Here is a tiny trained network, its code and every weight. The questions are about switching its units off for an input and a class, where a switched-off unit gives its printed mean instead of its output.

import numpy as np


def w(rows, s, z=0):
    codes = np.array(rows[::2]) - 128.0
    scale = np.full(codes.shape[1], s)
    scale[-1] = z or s
    return codes * scale


def f(y):
    return np.maximum(y, 0)


def log_softmax(a):
    a = a - a.max(-1, keepdims=True)
    return a - np.log(np.exp(a).sum(-1, keepdims=True))


def net(x, mask):
    res = np.array(x, float).reshape(1, 8) / 4 @ E
    y = f(res @ A[0][:, :-1].T + A[0][:, -1])
    res = res + np.where(mask, y, B[0][:, -1]) @ B[0][:, :-1]
    return log_softmax(res[-1] @ U[:, :-1].T + U[:, -1])


A, B = {}, {}
E = w([
[127,130,127],'x0',
[29,167,112],'x1',
[128,128,129],'x2',
[128,127,128],'x3',
[129,130,128],'x4',
[125,96,2],'x5',
[129,127,128],'x6',
[98,33,151],'x7',
],0.0069)
A[0] = w([
[145,98,88,135],'neuron 0',
[129,141,181,54],'neuron 1',
[121,135,183,82],'neuron 2',
[145,116,114,91],'neuron 3',
[138,129,33,96],'neuron 4',
[79,143,127,77],'neuron 5',
[138,38,148,114],'neuron 6',
[107,120,58,87],'neuron 7',
[161,107,76,101],'neuron 8',
[43,67,154,136],'neuron 9',
[154,117,54,86],'neuron 10',
[194,117,152,88],'neuron 11',
[227,87,136,42],'neuron 12',
[32,157,116,71],'neuron 13',
[145,173,224,90],'neuron 14',
[126,127,123,255],'neuron 15',
[154,166,95,115],'neuron 16',
[162,155,120,134],'neuron 17',
[173,213,137,110],'neuron 18',
[250,107,124,99],'neuron 19',
[130,201,89,120],'neuron 20',
[212,88,101,84],'neuron 21',
[123,149,179,74],'neuron 22',
],0.011,0.0074)
B[0] = w([
[142,105,154,169],'neuron 0',
[110,61,145,137],'neuron 1',
[114,73,129,145],'neuron 2',
[112,122,136,132],'neuron 3',
[106,72,165,185],'neuron 4',
[84,156,120,138],'neuron 5',
[171,132,47,174],'neuron 6',
[113,85,161,165],'neuron 7',
[116,85,153,160],'neuron 8',
[165,146,44,190],'neuron 9',
[98,70,141,167],'neuron 10',
[112,159,116,152],'neuron 11',
[64,175,106,156],'neuron 12',
[27,178,117,164],'neuron 13',
[83,33,141,177],'neuron 14',
[213,205,252,254],'neuron 15',
[152,125,81,156],'neuron 16',
[157,125,111,154],'neuron 17',
[160,132,52,169],'neuron 18',
[72,168,107,187],'neuron 19',
[163,119,55,173],'neuron 20',
[88,157,125,166],'neuron 21',
[106,70,139,142],'neuron 22',
],0.026,0.0075)
U = w([
[113,2,160,87],'0',
[173,138,156,254],'1',
[45,200,122,60],'2',
[229,83,1,49],'3',
[187,135,180,179],'4',
[187,140,180,148],'5',
],0.009,0.0075)

Each question gives the input, the list of numbers given to net, and the class t.
The units are the neurons (one row each of A and B). Each row of codes is followed by its name. A weight is (code - 128) times the scale printed after its matrix; where a second scale follows, it is the last column's (A, B and U).
mask holds one flag per neuron, in row order. A switched-off neuron (its flag False) gives its mean, the last column of its row in B, instead of its output. The means were averaged over made-up inputs and are rounded, as every weight is.
A unit's drop is (log p(t) with every unit on - log p(t) with that unit switched off) / (log p(t) with every unit on - log p(t) with every unit switched off).
The circuit of an input: a set's keep is (log p(t) with only the set's units on - log p(t) with every unit switched off) / (log p(t) with every unit on - log p(t) with every unit switched off). Starting from the 12 units with the biggest drops (on a tie, the unit counted first), units are removed one at a time, each time the one whose removal leaves the highest keep (on an exact tie, the one counted first), for as long as the keep stays at least 0.8.
circuit, biggest first: the units of the circuit, biggest drop first
most important unit: the unit with the biggest drop
top k neurons: the k neurons with the biggest drops, biggest first
drop of u: that unit's drop, to one decimal
input [-2,-7,-6,5,4,-5,8,-4], class 2: top 3 neurons : neuron 19; neuron 12; neuron 11
input [2,-6,0,3,5,6,0,4], class 0: circuit, biggest first : neuron 10
input [7,6,5,-1,-7,1,-2,-7], class 3: top 2 neurons : neuron 20; neuron 18
input [6,0,-7,-7,0,-7,-7,8], class 3: circuit, biggest first : neuron 9; neuron 6
input [-4,7,-3,2,-5,2,7,2], class 2: top 2 neurons : neuron 13; neuron 5
input [-4,6,6,2,-7,-3,1,-7], class 3: top 3 neurons : neuron 20; neuron 18; neuron 19
input [0,2,-5,2,-6,7,2,-1], class 0: circuit, biggest first : neuron 4; neuron 10
input [-5,2,-2,7,2,7,-6,3], class 0: circuit, biggest first : neuron 4; neuron 7
input [-1,-2,-3,2,-8,4,-3,8], class 3: top 2 neurons : neuron 6; neuron 9
input [-4,2,-4,-5,-4,4,0,-6], class 3: top 2 neurons : neuron 20; neuron 16
input [-4,1,1,-5,0,-1,0,-6], class 3: circuit, biggest first : neuron 18; neuron 20
input [-2,-8,-5,0,1,-3,-4,-7], class 2: circuit, biggest first : neuron 19; neuron 12
input [8,8,4,-6,3,8,8,-1], class 0: top 2 neurons : neuron 4; neuron 7
input [1,-1,-6,-5,-2,4,6,7], class 3: most important unit : neuron 6
input [-6,-3,-1,1,6,-2,7,-7], class 3: top 2 neurons : neuron 18; neuron 20
input [3,3,1,-2,-8,-5,0,8], class 3: top 2 neurons : neuron 9; neuron 6
input [-2,-1,-2,-4,-3,-2,-6,-7], class 3: top 2 neurons : neuron 18; neuron 20
input [3,8,7,8,-2,-6,-7,5], class 2: top 2 neurons : neuron 13; neuron 5
input [-4,-8,6,8,0,-1,-6,-5], class 2: top 2 neurons : neuron 19; neuron 12
input [-4,2,7,-7,-4,-7,5,1], class 0: circuit, biggest first : neuron 14
input [-6,-7,0,-5,-3,-5,0,2], class 2: top 3 neurons : neuron 19; neuron 12; neuron 11
input [6,1,-4,5,6,6,5,-4], class 0: top 2 neurons : neuron 4; neuron 10
input [0,-8,5,-1,8,-7,-4,-8], class 2: drop of neuron 9 : 0.2
input [-7,4,-5,7,7,-8,4,2], class 0: drop of neuron 22 : 0.0
input [1,1,1,3,3,-4,-6,6], class 3: drop of neuron 9 : 0.7
input [-8,4,5,-6,-1,0,1,-8], class 3: drop of neuron 20 : 0.4
input [5,-7,2,-6,8,5,1,-5], class 2: circuit, biggest first : neuron 19
